What can hang from each mark
B: F P
F: D U Z
U: E F N Q
E: B C L
J: G L M Q
D: F M
C: G L P
G: Y
Q: E G K P
P: D J
L: J K P
Z: U
Y: J M
N: Y
K: E J

Every row comes from one small tree of marks. Brackets hold a mark, then the marks that hang from it, in alphabetical order. Every link used is in the known rows. Which tree was each row made from?
Each row is shifted at random along 3 fixed directions that mean nothing.
Known rows
[E [C G] [L J [P [D M]]]]: [  98   67  201  -42  -85  -38   55 -269 -112   78  -72  282 -301  -78
   81  395 -314   89  387 -256 -135   29 -163  -75  109  191 -310 -495
  152   23   39  155  547  155  -82   78   44   43   34  255   89  -95
 -186  162   51  209  -79  -31 -375   19  300]
[Y [J G [Q E]] M]: [-148 -243   66  244 -365  -82  186 -254 -222   48   63   71   48  449
  -28  344   55  142  178   66 -295   97 -123 -231   75  375  176  115
  169  380   87   41  171  120 -333  -11 -140 -292  119 -374  161   75
 -196    7  -76   74   37  -76  406  300   76]
[N [Y [J G [L K P] M Q]]]: [-279 -134 -180   98 -169 -145   61 -291 -315 -127  -69  230 -228  486
   33  608 -167  163  210 -237 -452   34  -73 -135 -110  400   -2  184
  301  571  -82  -40  249  -55 -218   29   83 -257   24 -257  238  120
 -194   86 -149   85   36  -60  232  252  120]
[E B [C [P D]] [L J]]: [ -47 -173   78   76  127   48 -277 -261  -76   68  421  362  -59    7
  409  643 -105  -13  117 -102  -52 -129 -145   54   61  212 -354 -152
  -90    7  562  228  798 -100 -114   91   28  191  242 -163  137  -97
  -11 -346   -8  -48 -256 -182  -67  316  305]
[J [Q E G K P]]: [  26 -284   37   63 -327  198   88   10 -124  242   96  -61  266  -10
   64  249 -279   27  521   65 -276   17 -167 -141  444   64 -122 -245
   28  -84  435  297  455   74 -307  283 -375   12  380  158  -65 -182
 -102 -112   22   32  -91  -32  182  -29  346]
[U [E B C] [F D] Q]: [ 146 -169  338 -108 -244  -87  164  -29  136  238  -80  106 -245 -139
  167 -128  -54  -79  380  -26  -81  173   71   63  138  104  -58 -689
  -24 -165  -72  462  286  243 -161  226   66  231  173  223 -111 -170
 -209  -57  254   94 -269 -228 -145   12  101]
[F [U E N]]: [  -5 -267  144  167 -148 -105  -62   49   14  320  285  -21 -133  214
   80  -34  445   77 -161  116  -91   22   63   82  -97  266  113  -49
 -140  101  118  180  163  -63 -196    0   39  133   24 -269   87  -68
 -269 -151   84   60  -57 -119  344  262 -119]
[U [E B C] [F Z] [N Y] Q]: [  11 -337 -221  -64  228 -145 -177  118  117   29  209  144 -295  -94
  277   53  -10 -216   93 -274 -116  -54  297  279  -63  -13 -151 -136
 -112  261  179  469  267 -230 -240  100  279  364  100   76  -14  -21
  -88 -295   16  -91  -85 -346 -102  207  100]
[L [K [E C] [J M Q]]]: [  40  -66   71   13 -358   85  204 -217 -192  133  -35   83  -69  185
   96  486 -284  117  451  -39 -265   60  -71 -135  232  182  -95 -301
  197   49    6  140  417  228 -243  194 -190  -87  129   39  107 -156
 -164  133   90  244   65  -63   33   21  168]
[B [F D] P]: [ -34   78  284   87  -77 -289 -217 -228   91   26  -71  302 -444   72
  128  155   19  150 -138  -22  -23   34 -193  100 -289  188  -24 -310
  152    1 -217    2  310 -126   51  -87  180  127   30 -163  107   -3
 -199  -41   71  135 -163  -43  -71  352 -136]
[G [Y [J M [Q K P]]]]: [-175 -156   63  215 -339  -88   83 -256 -189   73   37   71  -93  476
  -56  389  -10  118  211  -13 -401  129 -144 -333   80  329   74  -17
  284  335  -98   89  181   97 -225   56  -60 -232   83 -254  215   83
 -274   74   -5   70   67   17  331  260   -4]
[C [L [J G M Q] [P D]]]: [ -67   89  -98 -263   75  301  -52 -157   46 -189 -481  148  106 -281
   -7  141 -582   28  422 -413 -346 -142 -109   16  197  -48 -517 -319
  307  -41  230  174  390   47   57  229  -59  134  124  562  -11  -62
  119  149    5   32 -117   37 -329 -254  622]
[L [K [E C]]]: [ 120   46  236    8 -416   11  215 -169 -147  211 -132  141 -257   23
   53  302 -265  145  478  -73 -129  104  -47  -65  125  130  -16 -530
  150 -102 -214  173  367  228 -135  160 -149    7   45  154    3 -197
 -269  206  203  284  -10 -104  -42  -94   62]
[C [G [Y J M]] [L K] P]: [ -28 -293  -13  137 -253   70   -4 -198 -300   46  303  166  155  322
  193  564   -7  136  138  146 -324  173 -172 -288  160  350  -44   47
   46  261  270  227  460   98 -186  -34 -158 -216   84 -221  182  -13
 -103  -75  -57  -16  198  -81  256  252  138]
[G [Y [J L [Q E]] M]]: [-207  -84 -271  -13    8   17  -11 -151 -121 -228 -239  122   17  106
  -81  338 -371  -19  359 -325 -372  -74   23  -83   74   50 -115  130
  303  420   26  211  200 -101 -211   15  -86 -141   82   47   92   67
   55   71 -192   -3   44  -97   87   88  297]
[Y [J G] M]: [  25   69   21 -158 -233  249  208   18   65 -126 -682  -24  292 -474
 -279 -266 -421    1  522 -276 -279    1   -7  -56  346 -192 -150 -452
  250 -121   22  206 -131  343  -22   -8 -211  -65    2  731 -139   25
   90  238  124   25  -59   51 -192 -397  507]
[L [J M] P]: [-173 -144 -409  -41  521   77 -524  -46  127 -256  129  184  288 -250
  144  372 -175  -92 -244 -198  -72 -326  -78  150   76  -19 -459  228
   25  190  652   96  461 -235  -80  -47  137  208  206   75  101  -13
  337 -353 -238 -300  -81  -26 -100  189  460]
[C G [L [J M] K]]: [  29 -257    4  192 -188  -78  -73 -269 -241  146  480  154    1  438
  235  619  170  222  -10  228 -225  131 -180 -194   85  464  -39   95
   23  285  199  103  511   57 -262   26    5 -174  156 -425  252  -97
 -183   -9  -37  165  192  -47  254  317  -45]
[J [L P] M]: [-336  170 -175   29  340 -394 -272 -339  -65 -368 -157  473 -731  417
   -7  590 -261   46  -48 -502 -161 -160    7   96 -547  317 -128  231
  478  678 -496 -113  417 -325   67    9  472   61  -27 -329  258   72
 -173   37 -146  -66  -67 -100 -105  420  -44]
[F D [U [E B C] N Q]]: [  51 -264   20 -107   98   -5  -26  129  116  180  144   44 -149 -247
  260  -98   42 -127  150 -168  -57  -69  158  288   29  -23 -193 -273
 -164  -12  293  441  301 -131 -229   97  -18  313  129  204 -140 -124
  -81 -206   37   15 -233 -248 -115   95  183]
[P [D [F [U [Q K]]] M] [J G]]: [ -46  -16   95  -26   60  -93   38 -234    4   83 -138    3 -156 -162
  121 -114  -78  183   86 -287  -86 -181 -132  155  -43   85 -248  -96
   56   30  216   70  231 -245  -68   -1   -1  162   87  219  -61  -83
  -57    4 -186  180 -195  120 -148   56  250]
[Y [J Q] M]: [-107 -178 -225  -25   44  240  -66   30   84 -106 -169  -59  602 -383
  -23  -38 -198  -77  159  -86 -224 -179  -83   20  347 -142 -193  -12
   21   11  592  211   77   37 -178 -101 -240  -25  194  322  -91   -8
  344 -149 -147 -173  -78  -40   85  -72  549]
[Q E [P [D F] J]]: [-112  -82  102  100  166 -121 -235 -286    7   16   54  237 -255   83
  187  316 -125   93  -46 -192   31 -173 -225   86 -170  198 -227  -67
  135  117  241   17  562 -327  -29  121  113  274  137 -172   89  -60
  -59 -244 -123  -48 -237  -27  -27  366  143]
[G [Y [J [L P]] M]]: [-108   90  271   64 -480  -97  237 -188 -153   16 -453  173 -303  315
 -226  165 -136  159  415 -166 -376  244  -70 -319  -16  256  126 -415
  431  201 -548   51   23  307   16    8  -20 -204 -193   89  178   82
 -357  370  172  175   77   17  101  -17   44]
[J [G Y] M]: [-116 -106 -368 -106  131  376 -301  -36   87 -133 -237  -76  507 -388
  -33  -70 -213  -85   92 -203 -325 -206   40  -14  393 -243 -333  127
   75  -55  537  280   63   26 -149   28 -128  -13  264  400  -66   -9
  287  -44  -88 -142 -109   52  -59 -171  520]
[Y [J L M [Q G]]]: [-187  -80  -35  108 -162 -126   94 -204 -158  -79  -90   83  -98  365
 -107  338 -146  129  263 -171 -396   23  -98 -130   23  295   14   85
  285  423 -115   55  161    7 -215   35   -4 -244  132 -157  172   55
 -137  122  -78   80   32    6  193  171  119]
[F [D M] [U [E B C] Q] Z]: [  50  -38  178 -162  167 -245   78 -110  204   63  -12   99 -545 -119
  197 -122  -38  -14  115 -319   10 -108   58  363 -238   43 -150 -301
  -69   86 -166  312  350 -222 -107  -43  120  333   60  127  -99 -148
 -166  -78 -101   72 -236 -121 -215  172   22]
[F [U [E B] N [Q P]] Z]: [ 114  -87  492  -19 -337 -126  238   48  101  354 -104   41 -632  233
    4 -217  157   53  292 -154 -155  159   97  105 -206  218   91 -594
   45  -56 -464  294  172   77   28  231   65  317 -108  134   16 -126
 -564  101  360  196 -102 -157   86   42 -180]
[J [G Y] [L P] M [Q E]]: [-246 -225 -144   60 -201  244  -86 -263 -209   52   -1   46  182  374
  100  441  -96   74  228  -65 -512  -37  -79 -235  207  251 -112  247
  148  198  392  173  406   10 -268  233 -201 -178  308 -197  132  -49
  -49  -39 -101   -3 -117  -34  337  146  364]
[P D [J G]]: [-114 -126 -112   73  210  -57 -274 -269  -63  -70   52  141   18  -33
   88  222   -8  129 -128 -181  -71 -222  -75  128  -31  156 -275  172
   36  212  450   12  344 -222  -93  -30  194   86  163 -114  154    1
   94 -159 -192  -11 -197    4  -42  247  238]
[L K [P [J [Q G]]]]: [ -46   22  -36   10  -49 -175   46 -269 -229  -16  -59  212 -400  150
  -54  510 -339  161  256 -259 -172  -21  -43   50   -9  283 -206 -170
  251  319 -133   19  468  -27  -57  114  136   16   37   45  209  -88
 -193  148  -57  202   40  -55 -117   85   97]
[U F [N Y] [Q [E C L] K]]: [  14 -352 -194  131  -27 -275   -2   51 -174  128  354  209 -380  146
  260  427 -112 -121  332 -220 -159   39  238   22   48  152  -19  -91
   62  434   64  354  391 -166 -411  146  137  102  114 -103   24   -9
 -337 -147  -15   84   71 -331  -42  270   49]
[K [E B [C G] L]]: [ 222  -82  408   39 -521  217  247 -178 -187  354   23  141  -99   51
  196  328 -186   81  591   49 -170  150  -46 -125  304  147  -30 -593
  -15 -292   41  329  504  362 -191  248 -301  -30  157  132  -33 -246
 -284  132  308  291 -166 -202  -31  -64  157]
[D [F Z] M]: [ -15   68  294   94 -157 -137   -6 -235  162  218  -59  -32 -196   36
  105 -207  237  191 -125   58  -26  -39 -266   59 -150   90   98 -216
   -8  -99 -147  -17  106 -129  -20 -189  -10  104   24 -102  -39  -91
 -124   51  -69  111  -42  145  147  167  -73]
[G [Y [J [L P] [Q K]] M]]: [-152 -276  -83   75 -317  243   35  -48 -149   98  -22  -41  523   39
   61  224  -67   54  324   65 -460   38 -132 -271  399   91  -66  -48
   52   40  521  249  206  137 -231   10 -372 -182  191  102   29  -42
   95  -81  -81  -54  -15    1  349  -16  460]
[K [E L] [J G]]: [  89 -164  182   79 -336  -49  132 -187 -267  134   55  149 -184  366
   80  468  -89  168  304   15 -198   76  -39  -68   81  300    9 -121
   94  170  -58  120  409  153 -224  100  -52 -141   86 -197  162 -118
 -256   85   66  231   41  -80   89  209   -6]
[C G L P]: [ 132  -40  205  -81 -231  190   58  -82  -84  101 -161  120  -13  -77
   26  117 -248   95  367  -25 -194   67 -137  -68  143  119 -150 -373
   64 -118    0  228  404  163   22  128  -75   53   81  273   -5 -150
 -103  115  144   76  -29  -47  -88  -74  230]
[B [F [U [Q K]] Z] [P [D M]]]: [ -33   82  177  -41  201 -223 -252 -106  249  -21  -74  192 -372 -171
  220  -65 -117  101  -97 -341  -31 -211 -136  284 -321   -3 -263 -236
   42  -87   53  141  365 -416  115  -43   89  391   84  194  -38  -81
 -107 -186  -61   60 -214   13 -202  199  122]
[Z [U E N Q]]: [ 180 -270  234    1 -333   86  121  286  124  410  -87 -186   67 -169
   -6 -419  205  -36  249    2 -157   73  150   46  249   39    8 -475
 -104 -230  123  400   -3  236 -206  220 -134  177   47  385 -140 -157
 -216   51  297  122 -102 -108   98 -203  186]
[B [F [D M] [U [Q G K]] Z]]: [ 135  119  384 -103 -242 -149  204   11  221  189 -286  -70 -420 -154
   31 -376 -100  199  295 -178 -147   91 -102  123  -29  -76  -37 -615
   72 -204 -393  181  101  -38   34  -17 -107  195    4  387 -130 -113
 -363  188   63  253  -18  147 -182 -104  -15]
[U [E [B F]]]: [-111  -69  149  135   58 -358 -207 -258    1  -15  137  389 -634  406
  194  422   20   59  -68 -139    1   31  -19   99 -415  349   27  -63
  124  312 -290  121  419 -199  -68  122  333  131   89 -438  171   -3
 -294 -170   65   71 -246 -221  101  490 -269]
[C [G Y] [P [J [L K] M Q]]]: [-119 -108 -344  -97  161  200 -164 -283 -211 -149  -41  107   86   -8
   52  496 -371   44  243 -267 -394 -145  -22  -22  200  121 -401  206
  143  274  387  203  504  -97 -116  127    5  -43  198  151  172  -69
  167   -3 -205   18    1  -35  -73   49  425]
[E [B F] C [L K P]]: [  52  166  308  -34 -222   -3   34 -283  -89  135  -63  435 -570    1
  260  550 -403   70  489 -287 -125   91  -38   13  -27  151 -184 -655
  152 -162 -210  242  645  135   79  240  -25  159   86  189   22 -171
 -347   51  294  234 -242 -204 -245   19  109]
[G [Y [J L M [Q K]]]]: [-256  -70  -25  218 -271 -290   98 -364 -283  -52   11  178 -390  706
  -69  555  -46  188  242 -164 -452  116  -57 -272 -154  445  140  177
  397  632 -411   26  186  -53 -246   20   95 -322   26 -455  304  112
 -334  204 -100  192  130  -20  338  352 -147]

Write each row's tree
[-133  -99   59    6 -198  147   39 -137  -86  -24 -233   72  212   74
  -42  174 -100  115  223 -110 -370   -5 -124 -143  146  197  -89  -73
  131   65  242   96  176  171  -88   55 -116 -134  140  124   52    7
   -1  -11   36  -64 -147   54  148   -3  396]
[Y [J G [L P] M]]
[-166  142 -118 -223 -218  222  149 -187 -124 -159 -693   92 -166  -42
 -247   80 -569   11  704 -437 -553   23   22  -98  150  -45 -191 -209
  453  178 -265  229  122  148   16  175 -101  -87   54  462   23  -31
  -66  379   39  139  -38   -7 -131 -234  370]
[J [G [Y M]] L [Q P]]
[  36 -133  285   67 -353  168  -44 -196 -148  200   25  125   11  228
  143  211   -4  173  208   94 -285  158 -232 -274  117  255 -111 -294
   87  -83  103  198  426  119  -23  140  -85  -33   73  -44  130  -62
 -220   82  121   94    0   -1   97  104  133]
[C [G Y] L [P D]]
[-163  -96  353  381  -89 -442 -106 -505  -99  252  343  169 -400  522
  254  274  526  320 -443  167   75  -13 -361  -78 -366  539  126   79
   52  264   44 -261  325 -256 -113 -180  241  -22    4 -747  259   39
 -283 -114 -188  159 -151   95  282  653 -243]
[P [D F M] J]
[ -34 -113  321  183 -213 -245   -1 -214  101  252  203    6 -133  214
  171  -31  496  153 -264  357  -19  122 -194  -53 -112  294  179 -205
  -55   45   18  -24  191   35 -115 -200  116   21   72 -480  113   20
 -224 -133  -47  -10  -47   49  243  415 -140]
[U [F [D M]]]
[ -64   48  244   18  -27  -75  -54 -335  151   88 -186   18 -308  107
   13 -223  130  249 -122 -271 -172 -107  -69  145 -167  191 -137 -146
  126   -2  -90   30  171 -144   47   35  119  231    8    1   84  -85
 -168   43  -10  155 -164  136   29  100   38]
[P [D [F [U E] Z]] [J G M]]
[  59 -329 -267 -105   50  -71  -29  320  -19   30 -180   18  -51 -301
  -34 -121 -284 -188  377 -345 -181   -3  195  110  234 -123 -195 -259
   96  204  110  409  -12  -33 -324  195   95   99   60  558 -136    1
  -79   50   52   56  -46 -208 -251 -162  281]
[U E [N Y] [Q G]]
[ -95  137  250  -87 -171  -14   43 -268 -120   -2 -268  381 -453  197
  228  520 -395  142  436 -288 -172   11 -128   14 -231  222 -206 -479
  303    1 -190   71  616  -51  108  304  -15  166   20   41   69 -115
 -243   65  146  131 -209 -131 -105   44  192]
[J [L [K [E B]] [P D]]]
[-113 -173  140   94  -84   -9   96 -372 -172  173   95  112  -27  152
  304  447  -98  144  323  -67 -143 -131 -212  -39   36  280 -194  -97
   45   72  523   55  604 -184 -219  198 -144   38  273 -164   60  -79
  -68 -170 -176  137 -390  -29  114  228  381]
[P [D M] [J L [Q [E B] K]]]
[  80  125  153 -159  -14   60   10   46  347   65 -331 -136  -37 -417
  -22 -448   19   16   60  -82  -75  -75   52  225   53 -150 -142 -465
   18 -222  -39  182   86   60   64  -90  -24  296    3  335 -104  -52
  -16   30   25  -46  -56  104 -171 -126  239]
[Z [U [F [D M]]]]
[ -52 -310  -38  151 -142    2  -87  -33 -172   47  190   64   76  240
   -2  429 -145   29  211  -12 -246   62 -123 -196  224  186  -72   15
   87  240  267  257  377  -19 -291  105 -144  -90  206 -127  138   27
 -159 -156  -58  -89   42  -35  193  246  141]
[Q E [G [Y J]] P]
[ -77 -134 -151  -67  -77  120   72  -39  -86  -47 -165    4  280 -152
   -7  192 -353   51  471 -189 -337 -127  -72   42  222   13 -172  -49
   55  119  328  251  252  -70 -204   55 -204  -49  240  266  -59  -93
  175  -36 -131   20  -90  -28  111  -77  432]
[Y [J L [Q K]]]
[-103  289   12 -151  301 -373  -14 -215  167 -197 -409  218 -809  -65
  -90  -77 -300   40   40 -560   28 -178   19  352 -508   51 -127 -138
  303  332 -678   63  161 -364   65  -75  309  268 -135  149  -41  -28
 -161  168 -150  138  -93  -10 -296  147 -111]
[D [F [U E]] M]
[  91 -282  222   54 -179   19 -119  118  196  344  200 -162   69   -2
  161 -308  241   78  -32   71 -152  -12 -105  133  149   78  -19 -197
 -209 -203  216  362  236  -77 -146   81 -163  269  221   69 -108 -272
  -90 -186   60  -24  -38   30  255   65   51]
[D [F [Z [U E [Q G P]]]]]
[ -26 -248  153  132   60 -429 -114  -58  117  154  381  110 -635  436
  285   50  437   53 -235  -65  -32   11  121  278 -434  316   86   -2
  -56  386 -224  189  313 -322 -187  -28  277  254  -11 -516  129  -18
 -357 -165  -43   30    1 -182  187  511 -326]
[F D [Z [U [E B] N Q]]]
[ -66  -22 -393 -220   82  400 -135  -69   54 -178 -406  -96  418 -407
 -157   -3 -461  -53  363 -310 -431 -173   30   -5  475 -233 -449  -32
  187   -1  391  285   96  102 -161  110 -141  -27  204  594   -2  -17
  278  168  -93   50   21   73 -175 -322  582]
[L [J [G Y] M Q]]
[ -71  -48  355  164 -193 -178   66 -351 -107  241  -26   93 -177  207
  102  154  247  261   17   42  -76   -8 -254 -100 -101  371   -8 -200
   74   43  150 -119  294   -5  -55  -30   87  -32   39 -223  162  -25
 -196   24  -50  177 -279   96  107  244  124]
[P [D M] [J L]]
